Rows lie near named flat spaces through zero. A row that begins with a name and a colon came from that space; any other row is followed by the name of its block's space that it lies nearest.
mcdp: [-15 -11 -11   2  19 -20 -10 -33  -4  -8 -17   9  -9  10  20  22   4   8
   3  25 -10  -1 -20   8  -1  15 -18  16   0 -20 -16   7  28]
fmjr: [ -8 -17 -48   5 -62  35 -12  35  17  23  10  -3   7 -27 -40 -51  -9 -29
  17  24   8  21  14   2  -1  -3  44 -11   0  27  66  11 -15]
fmjr: [ 13  22 -17  20 -23 -15  49  10  34 -41  46 -24 -36  25  12  37  13  25
   2   5 -19  16   1  -5  -7  -4 -27 -18   3 -31 -25  29  35]
jzqm: [ 14  14  -2  16 -20 -27  15   9  31 -48  14 -19 -37   2  31  44   6 -11
  15  18   5 -21 -18   3  13   8  -3  22 -10   1 -48  28  31]
scbr: [ 27  17   8  21   6 -18  -1   7  -8  -8 -12 -15   4  22  -5  23  -2   5
  14 -15   9 -16  -6   4   9   6  -7  -8  -1  12 -40   2   1]
fmjr: [ 22 -24 -39  15  -6  53 -21   7   3  63 -32 -33  13  48 -23 -44   3  44
  -3 -12 -14  19  -1   1 -22  28  67 -84  15  34  50  -2 -25]
jzqm: [-38 -66 -17 -70   7  26 -34 -58 -27  20   5  21  25   9  -5 -19  12   6
  21  36 -48  54 -18  23 -37  15 -30   6  32 -25  77 -15  -6]
fmjr: [  8  25 -52  62 -41 -20  24  46  -8   6  12   6   8 -24 -77 -48 -57 -30
  36   0  17  -5  17   8  -4 -12  12  24  -1  10  18  26  13]
mcdp: [-28 -14 -15 -15 -20 -13 -76 -29  -6  -8 -46  18  31  -7  17  68  69 -28
  10  66  30  20  -3   8  61   1 -52  -6 -23  -5 -34 -18   8]
scbr: [  -2   25  -15   63   42  -39   27   12  -63   38  -21   39   29  -26
  -86  -83 -104  -14   18  -43   10  -32   12   10  -28  -10    7   58
    8   -2   15    1    4]
fmjr: [ 12  32   2  37 -33 -18  -6  46  21 -20 -13  -3 -11 -38   1  11  -5 -46
   4   6  51 -41   8  -8  44 -11  27  26 -31  35 -43  12   1]
scbr: [ 37  10  33   4   6   5 -53  20 -36  27 -51 -12  51  11 -25  11  12 -19
  17 -32  41 -25   6   4  36   0  10 -25  -8  57 -34 -34 -52]
jzqm: [ 35  23  -9   6 -51 -16  57  40   2 -43  82 -24   0  13 -54   3 -21  -8
  51 -22 -21  26  14  10 -25 -21 -46   4  24 -13   6  22   3]
scbr: [-10 -25  17 -42 -13  26 -44  -6  13   2 -18  -2   5 -15  35  16  40 -20
  -8  22  14   0  -6  -2  23   5  18  -6 -10  25   7 -16 -23]
fmjr: [-24  -8  24 -50 -33   0  -1  -1  31 -50  40  11 -20 -42  43  35  35 -40
  -4  33   5   7   0  -5  19 -18 -27  40 -11 -12  -3   2   5]
fmjr: [ 14  17  -5  28   5 -24  16   9 -13  -7   2  -1   1   5 -23  -3 -27  -2
  17 -14   3 -13  -2   6  -5  -1  -9  15   3  -1 -19   9  10]
mcdp: [ 16 -29  14 -49 -34  10  -2   5  11 -33  38 -21 -13  -5  10   1  -5 -30
  44   8 -20   1 -24  19 -23  11   9  33  20  25  23  12 -12]
mcdp: [ 58  13  34   9   3  16  36  50  -7  10  21 -34  -7   5 -28 -59 -64  -4
  20 -75  -1 -42  -2   2 -38   5  71   7  19  57  14   6 -42]
jzqm: [-26 -24 -10 -19   6  26  -9 -12   1  27  -6  15   2 -17   2 -38  -5   2
 -18  10  -9  12   3  -3 -14   2  25   0   3  -2  50  -6  -8]
mcdp: [ 19   5  12  11  19  23 -36   3 -10  40 -50 -14  26  28   3   8  29  24
 -23 -20  21  -7   8 -10  24   7  24 -62 -10  29 -18 -26 -31]
jzqm: [ 14  22   9  21  14 -26  41   6   1 -23  21  -5 -21   5  -1   2 -30   8
   5 -21  -8 -18  -5   0 -16  -2  -8  23   4 -13 -25  16  19]
jzqm: [-24 -26 -11 -30 -43  18 -57   0  20  -5 -20   7   8 -33  22  21  45 -44
   6  55  26   8  -3   3  40   1   9   7 -19  23  10  -6  -9]
mcdp: [ 24   1  41 -14  25  21 -43   4 -31  36 -43  -7  44  16  -6   4  21   5
 -10 -36  24 -13   9  -4  22  -1  11 -39  -3  39 -16 -40 -53]
mcdp: [ -4   4  43 -26  41   5  21  -9 -30  14  16  19  18  -6 -10 -26 -19  12
 -20 -44 -13   2  14  -6 -22 -18 -18  10  13 -16  17 -25 -25]
jzqm: [ 42  54  19  56  23 -31  49  29  -3 -12   8 -20 -12  26 -14  12 -28  25
  -6 -54  10 -32  10 -10   0  -8  -4 -12  -4  -1 -61  10   8]
fmjr: [ 28 -14   7 -15 -28  21 -19  19  17  -5  -2 -32  -7   9  13   4  10 -13
  21  -1   5 -12 -14   6   2  16  41 -12   3  45   2   5 -21]
scbr: [ 42  21  18   2 -15 -16  27  10  22 -48  33 -42 -22  45  23  64  28  21
  17 -14 -12   1 -10   1   3   4 -30 -26   6  -4 -56  15  11]
mcdp: [  4   8 -22  25  -5   9  27  11  22   7   9 -13 -23  11   1 -16 -10  24
 -15  -5  -9   2   3  -8 -13   5  28 -23   0  -5  10  17  14]
jzqm: [  4   1 -12   1 -34  11  -5  19  20  -7   9 -11  -5  -6   1   7  16 -11
   5  14   9   6   5  -3  13  -3  10 -12  -6  12   4   7  -3]
fmjr: [  8  38 -17  39 -15 -24  52  13  37 -39  35 -17 -38  20  16  43  15  28
 -15   4  -6   8   9 -14   7 -10 -30 -21  -9 -38 -44  28  43]
scbr: [ 35   8   0  -7 -68  -8 -14  41   5 -38  28 -26  16  -3 -30  31  14 -47
  60   8  19   4   1  15  23  -9 -21   7   2  35 -19   8 -18]
scbr: [-19  -3  -2   9  33   3  -2 -12 -19  33 -24  23  10 -12 -10 -37 -24   8
 -21 -10   1  -7   5  -4  -9   0  16   8  -1  -6  20 -10  -3]
scbr: [  2 -10  26 -31  -9  12 -15   9  -7  -2   6   3  13 -22  -1  -9   1 -28
   9  -7   9  -6   2   2   4  -7   7  18   1  22  13 -13 -28]
jzqm: [-25 -32  -2 -38  14  13 -13 -30 -29  20   5  23  24  -6 -18 -29  -9   0
   8   7 -25  28  -2  11 -26   0 -20  14  19 -17  52 -16 -11]
scbr: [-32 -15 -28   3   3   9  -6 -18  11  15 -12  16 -10 -10  11 -14   4   8
 -20  29  -6  12  -1  -4  -2   5  11  -2  -6 -18  26   5  18]
mcdp: [ 14  20   0  30   7  -2  10  21  -5  15 -11  -4   3   0 -17 -18 -19   4
  -7 -24  15 -17  10  -6   3  -3  22  -9  -5  14 -10   0  -7]
[-11  45 -16  53 -16 -10  -3  37  -6  21 -20  23  28 -30 -41  -5   6 -16
 -25  -3  50  -2  44 -20  49 -34 -13 -19 -31  -3 -21 -13  -5]
mcdp
[-30 -12 -13   2  11  -5   4 -11  -6  10  -4  28  -7 -33  -5 -39 -33 -16
  -6  14  -3  -7  -4   2 -14   0  15  43  -1 -10  30   6  13]
scbr
[  8   8  35 -27   8 -16  65   2  11 -48  71  -4 -37  -9  18  -3 -31   0
   6 -27 -33  -7  -8   1 -41 -10 -19  49  18 -25   2  17  13]
scbr
[ 22   8  -8  15 -22  -1   6  21  13 -10   6 -21 -10   8  -4   4  -4  -5
  16  -3   5  -9  -4   2   2   6  18  -7   0  19 -11  14   1]
fmjr
[-50  -2 -24 -12   3 -21  40 -26 -15 -14  51  45   5 -24 -30 -16 -16   2
  -3  21 -32  48  18   2 -26 -28 -76  36  13 -76  41   4  33]
fmjr
[ 13  -6  18 -13 -13  -5 -35   5   1 -15 -20  -9   4  -8  17  25  13 -32
  21  11  22 -23 -15   8  24   9  10  18  -9  35 -27  -3 -12]
scbr
[-50 -24 -94  25 -61  30 -48  11  -2  55 -28  31  40 -35 -67 -52  11 -26
   6  66  20  52  30   2  24  -9  11 -29 -12  -1  81  -1   1]
scbr
[  3 -20 -24 -15 -27  20  -3  -4  15  -2  17 -19  -5  23   1   6  21  14
  13  18 -22  30  -6   6 -12  10  -1 -30  13  -3  25   9   3]
jzqm
[-32 -26  10 -40   1  27 -15  -7  -2  18   2  25   8 -40   6 -39  -3 -21
 -17   9  -1   7   7  -4  -7  -8  19  22   0   3  52 -15 -21]
scbr
[ 39  35 -20  50 -28   2  55  43  48 -19  32 -46 -45  30   6   8  -5  31
  -7 -21  -4  -9   5 -14  -8   4  35 -42  -3   6 -25  35  20]
jzqm
[-25 -12  -6 -26  -3  20 -15 -20   9   8   1   9   9   6  18  21  48  17
 -26  23  -7  37  12  -9  12  -7 -27 -36  -4 -26  15 -15  -1]
mcdp
[-11   7  14  -7  -3  -3  -5  13 -20   6   4  24  24 -37 -27 -23 -15 -32
   2  -9  18  -4  18  -1   9 -22 -10  28  -5   5  13 -15 -19]
jzqm
[ 27  -4 -26  19 -22  15   4  20   7  13   2 -29  -2  26 -23 -18 -12  12
  22  -9  -8   4  -5   7 -15  15  33 -30  11  24  16  14  -6]
fmjr
[-35 -40 -15 -25  22  32 -27 -35   6  36 -29  14  -6  -4  29 -29   9  17
 -29  25 -16  11 -11  -2 -14  19  37 -10   2  -4  48  -7   0]
jzqm
[ 23   6  48 -24   3 -35  31   3  10 -66  40 -13 -39 -15  36  25 -30 -32
  32 -14  -9 -42 -31  12 -17   5  -6  79   7  10 -40  21  13]
scbr
[  8  21   0  13 -26  28   8  49 -11  34  12   6  35 -23 -57 -48 -10 -13
 -11 -34  24  12  45 -15  10 -32  15 -31  -4  20  36 -19 -43]
jzqm
[ -3   4 -14  12   4  10   0   0  -6  22  -8   1  13  13 -16  -8   7  20
 -13  -5  -1  16  13  -6   1  -4  -4 -33   1  -9  11  -7  -4]
scbr
[ -8   1  34 -42  -2  48 -23   9 -11  35   2  10  47  -4  -8  -1  56  11
 -42 -23  14  37  44 -22  24 -32 -21 -65  -5   0  27 -50 -59]
mcdp

Rows lie near named flat spaces through zero. A row that begins with a name and a colon came from that space; any other row is followed by the name of its block's space that it lies nearest.
dj-mt: [ 18  32  12  13   3 -24 -63 -10 -13 -15  -9  15   9  14   5   2  22   1
 -26   8  -5  15  11  -1  21  -4 -14  -5 -30  17  13  -3  47]
qs-hf: [  3 -15  14  -6  -3  -6  11   0   6   2   5  -6  -9  -6 -13   0 -13  14
  -9  -8   6  -6  -1  -3   8   0  -5  27   2   5  -8   2   0]
dj-mt: [-19 -15 -20  -3  -5  45  66  31  33  33   8 -24 -19 -32 -13 -20   4 -11
  48  -6   3 -12  -3  15 -27  -1  -8 -34  21 -19  -3  10 -61]
qs-hf: [-37 -10  14  25   0  17 -11 -41 -36  -5  59  69  59 101  28  35  12  12
  -4 -16  -9 -29 -36 -57 -34  35  52  -8  36   6  -1 -14  27]
qs-hf: [  3  14  11   7  -8  45  44  14  16  22  13 -32 -31 -62 -13 -40  21 -10
  36  -2  -5  -7   5  41  -4   1 -31 -51 -25 -13   8  38 -12]
hb-mf: [ 28  -2  33   5  -4  16 -10 -57 -29 -10  66  20  22  -5  -2   6  -5  32
   1 -19   5 -43 -35 -12   4  -3  19   7   9   7  -5  36  28]
qs-hf: [  17   20  -62  -31    3  -22   28   53   18  -16 -100  -60  -26  -80
   20  -33  -10  -54   15   38   -9   45   47   58   10  -30  -19  -34
  -18  -34    2  -20  -60]
jh-bz: [ -7 -20  -1 -19   9  -8 -10 -21 -10   8  -8 -23 -46 -14 -11  15 -30  -3
  -9   4   6  14 -20  11   6   7 -10  37 -28  -1  -3  16  27]
dj-mt: [ 12  36  36  22   2 -12 -32  12   1  -8 -11   0  -9  -5  -7 -15  25   7
 -25   5  -4  22  32  13  24   6 -24  -4 -38  21  14   7  44]
zt-sd: [ 40  16 -65 -26  39 -34 -70  -5   6 -20 -58 -29 -20 -38   4  43 -48  -2
   4  34  28  38   4   7   2 -46  42  45  32   8   8  -4 -37]
jh-bz: [-14   1 -30  -4 -12 -11  15  16  -6 -12 -23  18  39  29  29  -8  16 -28
   2   7 -17   0   9  -8 -10   0   6 -35  13 -20  -4 -38 -25]
jh-bz: [ 18  54 -14  42  30  60 -49  -4  20  20  41  13   7 -11  -7  17  30  20
  56   8  20  -4  -6  -5 -37 -16  42 -49  44  24  33  40 -27]
hb-mf: [ 34  42  18  32  16 -30 -84  37  41  -3 -14  17  12  18 -31  13  25  41
 -25   3  22  23  44 -22  24 -27  -4  31  20  53  19 -17   3]
hb-mf: [ 21   0 -24  -2   3 -12   0  56  59  13 -27 -15   1 -22 -30  -3  -1  18
  12  -1  22   5  31  -6   5 -38  -6  18  47  14  -2 -23 -73]
dj-mt: [  9  -6   0  -7   1 -49 -53 -19 -18 -23 -10  28  27  48   8  27 -10  10
 -41   0   1   4  -4 -31  18  -5  10  42   4  14  -6 -30  29]
dj-mt: [ -5   4  12   6  -6 -18 -31  22  21  18 -15  -3 -24  11 -24  -7  21   0
 -19  -2  -1  18  13   2  21   1 -48   9 -36  16   7 -11  28]
dj-mt: [  1  -9 -37  -4   0  -1  15   8   6 -11   1  23  51  26  19  14  -6   0
  17  -1   4 -19  -3 -28 -23 -17  43  -8  66 -10  -9 -30 -61]
tj-nz: [-15  -8  -2  -4 -21 -31  47  42   5 -22 -38  11  40  26  20 -22   9 -16
 -24   0 -17   4  39  -7   8   6  -5  -7  11 -14 -15 -52 -27]
zt-sd: [ 16  50  30  40   8   9 -71 -23 -16  -7  33  36  24  30   5   6  43  16
  -8   1  -3   0   2 -13   4   5   6 -28 -14  28  25  17  55]
qs-hf: [ 10 -12  -4  -7   1 -31 -35  -6   2  -6  -3  15  13  28  -8  22 -11  16
 -22  -5   9  -2  -5 -25  11 -12   5  40  15  14  -6 -21   4]
qs-hf: [-26  35  42  29  10  64  42 -11 -24   9  22 -20 -39 -37  14 -27  19 -16
  25   9 -16  13   6  44 -20  46   1 -57 -50  -8  21  60  43]
hb-mf: [  6  -8 -48 -25  -5  -2  34  37  28   9 -44 -36 -15 -47  -2 -19  -7 -28
  25  12   1   9  13  26  -2 -26 -17 -20   9 -25  -6 -14 -63]
jh-bz: [-10   5 -24   0  16   7 -22  -9  -5   3  -6   2  -6  11   9  22  -8  -8
  12  11   4  13 -11  -5 -18   2  23  -1  11   0   8   1  -4]
hb-mf: [-11   6 -12   5   6 -16 -14  40  28   8 -35  -3  -9  15  -9   4   6  -4
  -8   8   4  27  27  -5   2  -2 -10  11   4  11   5 -26 -15]
jh-bz: [ 13  14  -1  10  14  31 -28 -15  10  21  27 -10 -27 -25 -19   8   4  13
  27   0  14  -3 -19   8  -9  -9   0  -8   0  12  14  37   3]
hb-mf: [-16  47  42  33  -1  25  56  13 -32 -34 -10   4  24 -11  43 -38  26 -19
  -4  13 -28  15  47  29  -8  39  22 -61 -24 -12  11  13  23]
jh-bz: [ 21  31   7  21   2  43 -10   1  18  21  32  -7  -9 -38 -16 -19  32   8
  37  -3   6 -14  -3  18  -6 -14 -14 -48  -2   7  17  37  -9]
zt-sd: [ 36  35 -23   4  23 -18 -80 -10   1 -13 -18   1   1 -10   1  23   0   7
  -2  19  14  20   5  -1   8 -29  17   8   8  20  17   4   4]
tj-nz: [-37 -44  18  -8 -19   2  51  46  46  44  -5 -22 -45   3 -43 -19   1   3
  -5 -21   2   2   7   1   8  16 -59  26 -20   1 -13 -14 -11]
tj-nz: [ -7  -4  21   1  27   3  -9   0   9   9 -10 -29 -58 -22 -24  21 -36  20
 -10   6  19  29   7  10   2  13  10  58 -10  21   5  28  19]
tj-nz: [ 25  16   7   6 -22  30  14 -10  -1   8  35  -2  14 -38  -2 -38  38  -6
  28 -10 -11 -33 -12  21   5 -15 -31 -64 -17 -14   4  25  -3]
hb-mf: [-14  20   8  24  10 -17 -19  55  35   3 -35   8   1  31 -11   4  16   9
 -18   7   6  34  48 -14   3   5  -1  16  13  26  11 -31 -10]
qs-hf: [ -7  27 -24  -9  19 -20   0  16 -19 -28 -72 -28 -21 -26  34  -2 -17 -38
 -11  37 -11  53  35  34   1   8  16  -8 -27 -14   9  -8   5]
dj-mt: [ 20  26 -30  -1   7  26 -23 -41 -31 -10  18   4  16 -22  29   1  11 -21
  34  13  -7 -13 -28  15 -17 -13  23 -56   0 -18  12  27   0]
dj-mt: [  2  -8  16  -3   7   0  33 -17 -22 -27   8   4  19  -2  17   9 -31  15
  -9  -2   3  -9   4  -6  -6   9  46  25  28  -3 -11   6  -8]
tj-nz: [ 38  11  36  -3  24   9   8 -16  -1 -15   5 -42 -43 -79 -21   4 -45  37
  -3   4  25   8  13  29  15 -10  25  52   1  18   1  55   5]
zt-sd: [ 18   3 -22 -11   2 -11   5  17  14  -7 -26 -16   1 -27  -1  -4 -10  -3
   5   8   6   6  15   9   5 -22   4   4  17  -4  -3  -9 -35]
jh-bz: [ 11 -38 -29 -31 -46 -10  15  -4  11  23  18   5  20  -1 -12 -31  28 -22
  13 -22 -15 -46 -37  -2  16 -28 -69 -38 -17 -30 -19 -24 -19]
zt-sd: [  6 -49 -13 -35 -16 -32 -35 -13  17  31   3 -13 -38   3 -41  11 -14   4
 -16 -16  10 -10 -39  -9  27 -20 -61  50 -30   3 -15 -10  19]
tj-nz: [-18 -32  16  -5   0  25   8   6  35  53  26 -27 -67 -17 -52   2  -7  16
  14 -18  16  -3 -24   6   0   8 -45  30 -23  12  -1  28  10]
zt-sd: [ 44  52  18  32  40  -8 -66 -33 -27 -53  17  35  53  16  23  45 -19  49
 -15  13  23   4  19 -30  -7 -14 101  34  66  39  15  15   4]
jh-bz: [ -2 -12 -13 -14   4   4 -13 -17  -3  14   2 -15 -30 -13  -9   8 -11  -8
   8   2   4   3 -24   9  -1  -2 -13   8 -18  -5   1  14  11]
zt-sd: [-38 -38  -3 -17 -14   4  -2 -14  -2  40  10  -8 -47  21 -18   0   5 -23
  -2 -10 -11   1 -40   3   1  23 -57   2 -56 -11  -4   2  44]
tj-nz: [-19  -5  -1   2  -1  -5   3  15   6   6 -13   2  -6  19   0   2   3  -8
  -7   1  -4  12   7  -4  -2  11  -8   4  -7   1   0 -14   4]
qs-hf: [ 30 -15 -20 -15  -6 -41 -53   4  23   2  -6  11  15  16 -24  17  -4  20
 -17  -8  16 -10  -7 -26  22 -38 -16  40  22  16  -8 -29 -17]
tj-nz: [ 32  21   8  -1   6 -11   7 -10 -19 -39 -10  -4  25 -31  20  -5 -15   9
  -8   9   2  -1  20  10   9 -13  35   4  17  -1  -2   8 -10]
zt-sd: [-51 -24  -2  -5  13  19  10 -30 -29  14   9   0 -35  32  13  26 -22 -19
   2   4  -7  14 -33  -3 -26  43  15  12 -24 -10   1  13  38]
hb-mf: [  88    0  -17  -27  -17   32   47  -30    6  -13   47  -32   27 -120
  -10  -37  -14   23   55  -14   16  -71  -24   32    9  -68   10  -34
   48  -25  -17   50  -81]
[  6 -65 -23 -38 -56 -52  21   2   7   0  12  36  65  54  -4 -15  12  -5
 -24 -34 -14 -57 -29 -42  25 -27 -49   9  18 -24 -39 -70 -29]
jh-bz
[ 32  65  -8  24   8  26 -42 -21 -23 -16   9   7  21 -30  28 -16  41 -17
  26  20 -11   2   5  26  -5 -13  10 -79 -17  -3  27  31  17]
dj-mt
[ 14   0  15  -3 -12  14  10  -3   8  15  16 -19 -23 -39 -19 -24  12   1
  10  -8  -1 -12  -7  22  14  -7 -39 -16 -29  -3   0  24  10]
jh-bz
[ 17  38  11  17   4   2 -33  -4  -9 -10  -2   4   5 -10   8 -11  25  -3
  -2  10  -6  10  14  13   9  -3  -6 -29 -22   8  16  12  26]
dj-mt
[ -4  -5 -26   0  -3  15 -39 -28  -5  21  32  22   9  30   0  16  19  -8
  21  -5  -1 -19 -43 -18 -15  -7  -7 -25   2  -3   6   2   8]
tj-nz
[ -7   0 -54 -29  -6  -3  36  29   5   2 -62 -42 -25 -49  19 -27  -2 -56
  22  24 -15  25  13  44  -3 -10 -26 -43 -27 -40  -1 -13 -37]
hb-mf
[ -5  17 -53   7 -11  30 -23  40  49  51  -6  -6 -12  -9 -18 -23  59 -33
  53   4  -4   1  -7  12 -15 -25 -55 -81  -8 -10  19 -10 -41]
dj-mt
[-11   4 -18   2  10 -10 -30 -10 -12  -6  -8  17  12  35  15  23  -2  -8
  -5   9  -1  11  -7 -16 -10   5  20   3   8   2   5 -15   8]
tj-nz
[ 14  -7   9   3  -6   1 -22  -7  14  14  28  11   4   7 -22   3  10  21
   1 -15   9 -20 -15 -15   7 -13 -15  10   7  13  -1   4   3]
qs-hf
[-12  12  12  18  -9   6   3  60  52  35 -18 -14 -29  -7 -34 -28  39  -2
   4  -4   0  19  34  12  11   1 -58 -19 -24  14  11 -10  -8]
dj-mt
[ 35  35 -20  16  -7  24 -62   2  29  32  28   5   2 -21 -24 -17  57   0
  37  -3   5 -17 -15   7   4 -38 -44 -63 -10  10  22  17  -7]
qs-hf
[-50   0   7   9  23 -19  -7  34   7   4 -52  -8 -40  39   1  23 -17 -11
 -31  17   0  59  32  -4  -6  38   7  42 -20  15   8 -22  27]
tj-nz
[-11   9   8   0  12  -4  10   0 -17 -15 -25 -14 -18 -10  15   1 -16 -11
 -12  14  -5  26  16  17   0  18  13   9 -20  -3   3   7  19]
qs-hf
[-10   4 -29  -8  29  11  60  14 -12 -34 -40 -21   9 -27  38  16 -52  -9
  17  25   7  22  27  11 -33   6  86  12  58 -18  -5  -1 -64]
zt-sd
[ 13  14  28  11   7   3 -36 -13   1   8  15  -5 -26 -12 -20   3   6  18
  -9  -2   8   6  -2   6  14   1 -16  14 -26  21  10  26  39]
qs-hf
[ 21  49  15  28   4  -7 -36  13  -1 -20 -10  16  27   4  11 -11  34   4
 -11  10  -5  13  34   3  11  -6   4 -29  -4  16  17  -4  14]
dj-mt
[-10 -20  21  -2 -19  49  97  17  18  24  30 -29 -19 -53 -16 -42   4   0
  36 -18  -4 -29  -2  28 -10   9 -22 -33  -2 -22 -11  30 -35]
qs-hf
[  12   18  -21   -7   11  -38 -105  -21  -11    3  -28    2  -27   18
   -5   23   10  -16  -26   18    0   33  -14    1   23  -11  -34   13
  -52   15   17   -7   61]
hb-mf
[ 21  -2  19   5  -1  -8 -45 -12  13  13  28   8  -7   5 -31   9   7  30
 -10 -14  14 -13 -13 -15  17 -14 -20  27  -3  25   2  10  21]
qs-hf
[-21 -17 -41 -28 -13 -11  17   0 -15   2 -35 -13 -10   0  23 -11   0 -50
   4  12 -21  11 -13  18  -3   4 -26 -29 -33 -35  -6 -21  -1]
jh-bz
[  9   4  47   4 -35 -15  65  34   3 -20 -11  -5  24 -22   2 -58  25  -1
 -26 -13 -21 -13  44  20  33   6 -41 -21 -27 -10 -14 -14   4]
jh-bz
[  7  24 -14   6   2 -11 -16  -8 -24 -29 -13  21  41  18  35   2  11 -14
  -5  13 -11   3  10  -5  -4  -3  27 -27  10  -7   5 -16   1]
tj-nz
[ 18   4 -57  -8  -7 -24 -48   9  14  -1 -14  26  45  32   9  11  21 -13
  10   5   1  -9  -8 -26  -3 -37   0 -22  34  -4   1 -43 -39]
qs-hf
[-25  -8 -29 -13  19   4 -21 -17 -14  12 -19 -15 -40   5   8  26 -21 -24
   7  17   0  27 -22   8 -16  14   7  10 -21  -8   7   7  18]
zt-sd
[-20  13 -45  -8  32   6 -41 -16 -17   5 -35 -19 -43  -2  19  33 -21 -33
  14  32   2  44 -15  15 -23  10  23  -2 -19  -7  18  11  15]
zt-sd
[ 12  13 -55   5 -16  33 -20   1  19  27  29  21  37   6   4 -12  51 -22
  56  -4  -6 -34 -31  -8 -24 -32 -15 -87  26 -18  10  -7 -48]
jh-bz
